Each row has a name. Each question is about the rows just above it. Places in a row count from 1.

K_853: -33.5  15.1  26.5  13.8  -8.1  -15.6  40.4
K_686: 16.8  8.7  35.9  12.8  -25.4  60.1  -61.8
K_953: 4.6  71.1  -0.3  -53.6  -15.2  41.4  -10.2
K_586: 11.7  53.7  -9.1  -11.6  -2.4  -34.1  -52.7
K_815: 6.8  6.8  6.9  6.8  6.8  6.8  12.5
K_201: -26.1  30.2  -38.4  45.2  13.4  -10.5  31.6
K_273: 57.3  -9.1  -19.5  -19.5  -19.5  -66.8  34.8
K_895: -44.7  27.3  -8.5  5.6  87.9  -21.6  10.8
K_157: -36.5  -31.2  25.0  78.2  -62.8  -18.4  -35.6
K_429: 6.7  -15.9  -29.7  -16.2  49.0  62.3  -29.8
Places of -19.5 in row K_273: | 3 4 5
Every place of 6.8 in K_815: | 1 2 4 5 6
Every place of -38.4 in K_201: | 3
Places of -8.5 in row K_895: | 3

K_260: -51.6  -51.7  -51.6  -51.6
K_779: -58.9  76.2  -51.5  -21.9
K_269: -21.8  -21.8  -51.5  -51.5
Places of -51.5 in row K_269: | 3 4
Places of 76.2 in row K_779: | 2
Places of -21.9 in row K_779: | 4
At which places does K_260 hold -51.6? | 1 3 4
At which places does K_269 hold -21.8? | 1 2
Every place of -58.9 in K_779: | 1
Where do -21.8  -21.8  -51.5  -51.5 appear? | K_269

K_418: -19.3  -53.7  -38.7  -43.9  37.9
K_445: -40.5  19.9  -83.4  -83.4  -83.4
K_781: -12.5  -12.5  41.0  -12.6  -12.5
K_830: -28.6  -20.2  -11.1  26.5  16.9
K_224: -14.6  -21.7  -50.4  -10.3  21.9
K_319: 49.1  -1.7  54.6  -43.9  36.0
K_533: -8.2  -6.0  47.9  18.4  44.5
K_546: 48.5  76.4  23.1  -39.9  -23.3
K_112: 42.8  -16.9  -38.3  60.8  -42.7
K_849: 65.0  17.4  -17.4  65.0  -19.0
K_293: -9.7  2.6  -37.2  -9.7  -9.7
K_177: 42.1  -14.0  33.0  42.1  42.1
Every place of -9.7 in K_293: | 1 4 5
At which places does K_177 hold 42.1? | 1 4 5
Places of 65.0 in row K_849: | 1 4
Places of -83.4 in row K_445: | 3 4 5
At which places does K_781 hold -12.5? | 1 2 5

K_211: 2.9  78.1  74.9  2.9  2.9
K_966: 4.0  28.4  37.6  4.0  4.0
K_881: -13.7  -13.8  -13.7  17.0  -13.7
K_778: 2.8  78.1  74.9  2.9  -18.3
At which places does K_966 hold 4.0? | 1 4 5
Every place of -18.3 in K_778: | 5
At which places does K_211 hold 2.9? | 1 4 5
Every place of -13.7 in K_881: | 1 3 5

